Moves between states:
tm: $>., ~>., @>., *>lt, §>hb, %>jz
ns: $>., ~>., @>hb, *>sj, §>., %>qr
tc: $>mp, ~>dm, @>td, *>qr, §>pj, %>sj
zr: $>nr, ~>bb, @>fs, *>cl, §>ld, %>cg
ml: $>bb, ~>nr, @>bl, *>fl, §>qd, %>jm
cq: $>rl, ~>pg, @>dr, *>bd, §>cg, %>ld
cg: $>hs, ~>td, @>dm, *>lz, §>cq, %>zr
jh: $>sl, ~>gg, @>cz, *>jm, §>tb, %>fl
qr: $>cz, ~>ds, @>sl, *>tc, §>jb, %>ns
hs: $>cg, ~>jm, @>nb, *>gg, §>rl, %>nr
tb: $>jz, ~>., @>., *>dc, §>jh, %>.
bd: $>., ~>jz, @>., *>cq, §>lz, %>.
dc: $>pg, ~>rl, @>hh, *>tb, §>jm, %>qd
hh: $>pj, ~>., @>dc, *>., §>mp, %>.
pj: $>hh, ~>dr, @>pg, *>jb, §>tc, %>dg
fl: $>hb, ~>., @>., *>ml, §>., %>jh
jz: $>tb, ~>bd, @>jb, *>pg, §>sl, %>tm
bl: $>sj, ~>., @>ml, *>., §>., %>mp
nb: $>dm, ~>mp, @>hs, *>., §>., %>.
dm: $>nb, ~>tc, @>cg, *>ds, §>dr, %>fs
ds: $>., ~>qr, @>lz, *>dm, §>., %>.
jm: $>td, ~>hs, @>mp, *>jh, §>dc, %>ml
rl: $>cq, ~>dc, @>., *>., §>hs, %>.
bb: $>ml, ~>zr, @>sj, *>hb, §>lt, %>td
ld: $>., ~>lt, @>., *>., §>zr, %>cq
dg: $>., ~>., @>lt, *>., §>sj, %>pj
sj: $>bl, ~>fs, @>bb, *>ns, §>dg, %>tc
fs: $>., ~>sj, @>zr, *>., §>., %>dm
gg: $>lz, ~>jh, @>., *>hs, §>., %>.
pg: $>dc, ~>cq, @>pj, *>jz, §>td, %>lt
hb: $>fl, ~>cl, @>ns, *>bb, §>tm, %>sl
lt: $>qd, ~>ld, @>dg, *>tm, §>bb, %>pg
lz: $>gg, ~>sl, @>ds, *>cg, §>bd, %>cl
mp: $>tc, ~>nb, @>jm, *>cz, §>hh, %>bl
qd: $>lt, ~>., @>., *>., §>ml, %>dc
nr: $>zr, ~>ml, @>., *>., §>., %>hs
dr: $>., ~>pj, @>cq, *>., §>dm, %>.
sl: $>jh, ~>lz, @>qr, *>td, §>jz, %>hb
cl: $>., ~>hb, @>., *>zr, §>., %>lz
jb: $>., ~>., @>jz, *>pj, §>qr, %>.
td: $>jm, ~>cg, @>tc, *>sl, §>pg, %>bb
cz: $>qr, ~>., @>jh, *>mp, §>., %>.

The rows follow the links: the fewer symbols apart two states are, the more alike their rows tend to be.

Here are some states, each with a row of numbers. One shown again gets a slightly different row.
dg: [  13  -20   -4   74    7    0    7   50   14  -10  -27   37   55  -13   14   19   74   40   16  -15   41   -3   29 -112  -65  -13   42  -42   11   17   20  -80   52   -1   40    2   38    2   -8   23   -7    6  -15   14]
qd: [-17   4  30  23 -29 -57 -84   5  22 -17 -38  -6  34   6  82  -7  41   7  25  32  20  -7   7 -64  39  -5  13 -10  27  -2 -14 -63  22  51 -12 -16 -65  16  42  57 -57  -1 -12 -33]
tm: [ -3  72  23  -9 -52 -58 -37  89   3  25   2  64  55  63  11 -19   2 -19  30   5  78   3 -25 -18  -8 -23  -3 -69   0 -21   0 -45  70 -25 -22 -14 -60  23 -15  -4 -28 -10 -13   6]
jz: [ 12  71  51 -22   6 -19  37  95  11  13   1  31  30  13 -72  29 -54 -58  51 -46  12  21 -21  28 -19 -20 -19 -49 -49 -40  13   6   9  20 -42   0 -50 -38 -14  -5   5  42 -52  16]
ml: [ -26  -28    6  -44  -20  -67 -110  -62   10   13  -23    6   19   13  101  -11   27   18  -14   37  -20  -61  -22   -1   12  -22  -15   23   13  -20   11  -52   -3   15   -4  -35  -44   20   50   33  -52  -28   35  -26]
cl: [ 34  17 -37 -67 -94 -16  -9  10   1 -19  61  81 -19  97  34 -36  18  15 -43 -15  30  17  -7  25  -2  18 -26 -13  48  -2 -15  45  34 -41  15 -11   2   5 -27 -48   1 -39  -7 -11]
hb: [-31  53   8 -71 -34 -46 -26  43  15  20   9  88  17  76  21  -9   3 -12   4   6  37 -12 -30  26 -26 -34  -5 -17 -11   8  20 -23  46 -53  15   1 -24  22   8 -48 -44 -13  26  14]
ld: [  51    3    4   26 -121  -37  -29   -6   -2  -45  -17   -9   53   -3    4   -8   34   29   -3  -19   56   19   15  -57   18   25   27  -53   70  -21   29   54   20  -17   22    5   24    0  -53  -11  -61  -39  -34  -12]
pj: [ 24   1  31  96  91  28  58  33  11 -14 -42 -25  17 -57 -44  49  22  22  59 -21   5  17  35 -56 -43 -28  27 -32 -14   1  27 -25 -12  35  16  20  52 -34 -26  -2  32  41 -31  24]
qr: [-15  22 -12   2  79  40  78  19 -13  26  47  45 -24  12 -92  12 -23 -21  24  11   7  14 -23  14 -53 -32   5 -17 -52  21   3 -21  34 -40  33  -2  26   2   0 -23  48  36  19  38]
cq: [ 31  14  52  23 -75  -9   4  16 -12 -46 -26 -56  36 -39 -34  13 -28 -11 -17 -50  28  21   4 -16  32  29  13 -35  15 -21  25  80 -45  45   1  23  26 -63 -47  -9  -9 -17 -61 -25]

Each walk starts at a row. The symbols on each line, taken left to right, move it on to the next state.
Answer with the state's row; about right is enough.
start [ -3  28  73  33  -6  -6  -2  55  19   2 -61 -35  63 -43   5  54 -27 -23  54 -62  -4  14 -22 -14  -3 -24  -4 -27 -33 -36  60   2 -45  55   7  -4 -11 -23 -15 -16 -39  -8 -54  33]
* @ * §	[  0 -37   2  25 108  35  52 -18 -19  -3 -36  10 -29 -55 -25  25 -21  22  16  -1 -36   1  -6 -16 -81 -41  10  22 -25  32  59 -11 -38 -16  30   0  73  -5  -7 -28  26  19  27  44]
% @ ~	[ 29 -43  -7 -23 -84 -21 -65 -25   1 -21  13  17  16  10  62 -37  16  45 -75 -19  34   0 -20 -20  -1  35  13 -12  67  15  44  53  -7 -45  29  21  35  -7 -47 -31 -55 -66   5  15]
start [ 51 -26 -23  89  -4  75  71  -8  -9 -38  -5 -22  20 -51 -47  -1  25   5  11 -17  33  51  27 -65  -6  27  44 -19   6  12  -3  39   0  17  32  40  77 -43 -38   1  34  33 -42  -5]
@ § $ $	[ 33 -18   4 -30 -69  20 -12 -23  -2 -28  10 -69  -6 -20 -12   4 -43  -2 -55 -25   4   6  11  45  24  34   3  15   8   6  49 113 -71  10   9  23  61 -54 -47 -43  -5 -51 -13  -3]
~ § @ *	[-11  26   7  47  62  16  99  55  11   1  29  58  19   8 -78  25 -10 -15  60   4  20  36  -9   5 -37 -29  11 -37 -52   6 -24 -25  46  -4   6   3  -5  -9 -15   6  32  46 -20   9]
start [ 20 -50 -39  44  27  57  40 -64 -15 -27   0 -22 -44 -48 -24   3  13  24 -18  -3  16  13  10 -18 -14  18  16  24  14  12   6  69 -30 -14  57  49  97 -30 -56 -27  24 -11 -11  23]
§ @ § ~	[  4   5  58 -37  16  -1 -34  16  -4  20 -30 -13  26 -45  11  33 -51  -6   4 -30 -32  -1 -35  66 -19   6 -27  23 -60 -16 102   9 -69  14 -10 -11  55  -2 -13 -46 -28  -6  10  76]
% * $	[-47  25  10 -62 -17 -54 -52   5   5  36  36  54  -6  67  32 -46  14   3  12  26 -16 -26 -14  32  23  -2 -22  13 -23   4 -50 -63  39 -30 -34 -12 -87  47  58  17 -35  -9  43 -24]
start [-59  37  30 -75  42 -11 -15   4  -5  32  49  -6 -23  25  31 -27 -40 -55  13  17 -55 -13 -18  83  24 -17 -34  51 -53 -22 -33 -14 -14  18 -37 -30 -61  16  40 -11  15   2  12  -3]
$ § § ~	[ 42   3   2 -42 -49  19  40  35 -13  -1  69  32 -27  37 -30 -24 -40 -35 -41  -8  12  43   0  94  33  16 -52  -2  23 -12 -26  75  -4 -37  -4  -8   3 -42 -40 -62  38  -6 -29  13]
* % % $	[-10 -32  14 -19 -43  11 -24 -66 -10 -20   4 -81 -50 -34  24 -36 -38  -4 -46 -10 -42 -30  18  50  68  55 -20  76  33 -13 -22  58 -58  37 -29   4   6   7  14  25  -2 -20 -21 -36]
start [ -3 -37 -26  34  53  54  29 -82 -20  -7  33 -39 -44 -32  -7 -24  15  26 -48  21 -50  -8  41 -21  29  19  14  51   7  40 -38  14 -23  10   3   4  53  -7  17  19  42  22  20 -42]
~ @ * % % *	[-24 -20  42 -28  41 -17 -65 -26 -19  21 -48 -56 -14 -51  46  18 -20  11   8  25 -67 -23  -4  59  35  -6 -13  36 -29 -14   5 -18 -77  58 -33 -24 -28  -3  59  29 -14   8   2  -2]
% % § ~	[  16    7   11   11  -31    7  -14  -28   13  -37   -6 -102  -14  -49   20   -9    3  -21    5   -7  -10   28   14  -10   75   36   -9    5   28   -5  -66   48  -54   68  -20  -16  -56  -29    4   51    5  -10  -29  -68]
start [-51  21 -20 -14  85  46  52 -21   4  45  32  16 -52  -9  -7 -19 -14 -22  33  48 -47  -2   6  35  -3 -22 -16  51 -43  15 -70 -54  33   0 -12 -16 -33  23  42  14  41  56  26 -23]
@ $ * *	[-12  47  22 -72  18 -16  28  44  -7  57  11  53   0  40 -49   8 -82 -42  28 -19 -19 -11 -35 108 -38 -19 -27  16 -55 -28  54   3 -16 -30 -19 -11  -3 -20  -8 -62 -12   3   5  51]
§ @ § ~	[ 46   3 -50   7  18  52  75  -7  -3   7  74  15 -66  29 -51 -12 -29 -13 -16   9  -5  33  -3  36  -3 -12 -31  14  21  24 -37  56  28 -30   4  25  45 -28 -35 -27  95  15 -14  10]
start [ -1 -17 -28 -22 -84 -16 -76 -66   1  -1   7 -37 -14  -6  63 -28  38  42 -48  24   5 -33  -1   3  40  46 -14   9  51   1 -39  24  -9  -3 -16 -12 -13  31  15  30 -40 -41  32 -64]
$ § § ~	[-11  -8  30 -41 -23 -51 -80  20  11  24 -31  52  22  26  67  25  35  22 -27  -5  16 -13 -21   5 -37 -20  22 -10  17  12  95 -37   1 -19  18   4  41  17 -23 -20 -57 -57  56  31]
@ § §	[-16 -60 -22   7  29   9 -17 -16   0  -2 -21  53 -14  14   4   0  46  50 -13   2  33  -8  10 -61 -74 -15  36  -4  -2  14  52 -73   9 -54  50  -1  58  22 -13  -9 -24  -5  61  34]
start [-38 -45 -11  41 125  35  24 -61  -4  -8 -31 -31 -47 -50  27  18  29  18  10  44 -69 -46  24 -12  -7 -19  17  64 -36  31 -17 -51 -31  20   9 -20   2  10  45  42  31  33  36  13]
* * %	[-33 -31 -16  28  53  -9 -39 -54   1   4 -19  22 -37   3  76 -16  61  49 -16  38 -27 -42  25 -60 -28 -17  22  57  14  26 -17 -63  11 -19  17  -5  -7  37  34  47  10  -9  41 -24]
@ $ §	[  6  20  41  16 -40 -60 -58  56  15 -12 -64  34  70   7  35  32  34  19  25 -42  37  -9 -15 -54 -21  -5  25 -52   6  -7  66 -22  13   3   5  -1   1 -13 -23  18 -59 -15 -19  -3]
